Questions about the grid below. Rows and columns are numbered from 0.
1) Which number is the entry in row 2 and column 0?
2) Which number is the entry in the bottom-left corner?
3) Which number is the entry directly below 112?
4) Which number is the entry in row 0 and column 2?
5) Which number is the entry at row 1, column 0?
6) Which number is the entry in the bottom-right corner?
7) Which number is the entry in row 0 and column 0?
8) Which number is the entry at row 0, column 1?
116  124  114  117  124  125  131
131  123  135  128  127  124  115
119  132  114  121  137  142  149
134  119  141  132  147  144  112
136  126  139  133  120  116  114
119  131  113  121  119  123  141
119  117  122  118  143  144  123
132  118  138  129  124  119  104
130  131  128  133  118  117  128
134  134  134  129  125  128  132
1) 119
2) 134
3) 114
4) 114
5) 131
6) 132
7) 116
8) 124

a =
array([[115, 141, 134, 114, 132, 133, 133, 132, 124, 135, 133, 136, 132],
       [109, 153, 133, 108, 135, 133, 133, 134, 111, 133, 133, 133, 138]])
Which number is the entry just right of the largest entry?
Answer: 133
Which number is the second entry in reading order?
Answer: 141
Which number is the 2nd smallest entry?
Answer: 109
The entry in the top-right corner: 132
Which number is the bottom entry of the column that holds the largest entry?
Answer: 153
Which number is the smallest entry in the first row?
Answer: 114
Which number is the last entry, reading row by row?
Answer: 138
Which number is the second entry on the diagonal from the top-right corner?
Answer: 133
The 3rd entry from the end, reading row by row is 133
Which number is the entry in the top-left corner?
Answer: 115

arr =
[[132 122 127 121 108 134 135 140]
 [131 115 115 133 103 132 131 134]
 [129 123 128 120 114 134 135 140]
 [128 130 122 142 137 122 120 115]]
What is the smallest entry?
A: 103
The smallest entry in the last row: 115
The entry directly above the smallest entry is 108
The third-last entry, reading row by row is 122
The first entry of the smallest entry's row -> 131
The bottom entry of the column that holds the largest entry is 142
What is the third entry on the diagonal from the top-right corner?
A: 134
What is the 1st entry on the diagonal from the top-right corner?
A: 140
What is the 1st entry, reading row by row?
A: 132
The top entry of the column that holds the largest entry -> 121
The smallest entry in the first column -> 128

Read these off the row that follows.
1) Read off the second-last entry.
2) Read off the first entry from the left.
3) Read off the entry just right of 130.
4) Read off the last entry.
[151 151 129 133 129 140 130 128 131 154 137 132]
1) 137
2) 151
3) 128
4) 132

A = [144 125 148 143 135 102 140 130 135 140 144 145 149]
Report the entry at the centre.
Answer: 140
The entry just right of 130 -> 135
The entry just left of the centre entry is 102

m =
[[141 131 130 124 138 134 126 141 145]
 [144 132 133 130 138 132 132 135 151]
 [141 106 125 123 139 144 123 134 147]
 [144 125 133 130 139 132 133 132 151]]
Indices start at 0.
The entry in row 1 and column 1: 132
Which number is the entry at row 2, column 0? 141
The entry in row 1 and column 0 -> 144
The top-left entry: 141
The entry just right of 131 -> 130
Which number is the entry at row 1, column 2? 133
The entry just right of the smallest entry: 125
Which number is the entry in the bottom-left corner? 144
Which number is the bottom-right entry? 151
Which number is the entry in the top-right corner? 145

Read these off the array that follows.
1) Read off the entry in the bottom-right corner.
2) Read off the largest entry in the last column.
3) Read off the entry in the top-right corner.
4) Read off the first entry, reading row by row.
5) Read off the smallest entry in the first row.
6) Read off the third entry on the diagonal from the top-right corner.
7) Read off the second entry from the end, reading row by row.
8) Read off the bottom-left entry.
[[116 140 114 113 133 125 123 141 103 126 147 127 121 129 128 119]
 [130 125 136 124 126 127 127 124 137 105 125 131 130 124 130 130]
 [123 136 126 116 127 132 132 132 127 137 126 128 118 121 133 126]
 [131 119 124 134 118 121 119 138 127 126 138 136 143 135 124 127]
 [132 127 127 130 135 113 129 122 120 130 132 136 125 128 124 121]
 [118 140 129 119 130 135 120 130 125 137 116 113 115 125 128 124]
 [126 134 132 133 128 128 148 122 138 109 120 123 121 121 125 133]
 [134 125 127 131 122 129 128 126 133 116 125 121 127 132 123 130]
 [120 136 121 122 133 112 126 140 109 121 146 129 130 125 134 129]
 [127 124 132 131 127 129 121 119 125 113 113 125 128 128 117 124]
 [127 122 128 130 132 123 124 132 120 137 133 124 132 130 132 127]
 [136 119 130 129 132 128 135 128 136 114 128 126 131 127 123 130]
 [136 123 128 138 118 128 121 122 130 127 129 130 131 133 126 131]
 [123 124 123 125 133 124 120 136 113 139 133 135 134 131 131 117]
 [125 128 117 129 125 122 117 137 112 139 147 126 133 132 129 124]]
1) 124
2) 133
3) 119
4) 116
5) 103
6) 121
7) 129
8) 125

Read these off the array that follows.
1) Give the smallest entry in the first row.
2) Give the last entry, reading row by row.
3) Give the largest entry in the first row.
4) Give the top-right entry.
5) Give the 3rd entry from the end, reading row by row.
6) Give the first entry, reading row by row.
7) Give the third entry on the main diagonal.
8) Give the smallest entry in the first column.
[[137 128 141 103 116]
 [146 155 116 155 126]
 [125 109 112 134 132]
 [119 122 137 136 132]
 [124 112 131 118 137]
 [114 129 122 102 136]
 [118 116 115 136 128]
 [119 113 129 136 132]
 [121 126 129 128 134]
 [119 121 129 125 132]
 [119 124 139 137 133]
 [123 129 133 146 134]
 [119 130 139 141 132]
 [123 107 119 134 135]]
1) 103
2) 135
3) 141
4) 116
5) 119
6) 137
7) 112
8) 114

B = [122 151 128 123 124 120 147 131 118]
Find the third entry from the right.
Answer: 147
The third entry from the left is 128
Find the first entry from the right.
Answer: 118
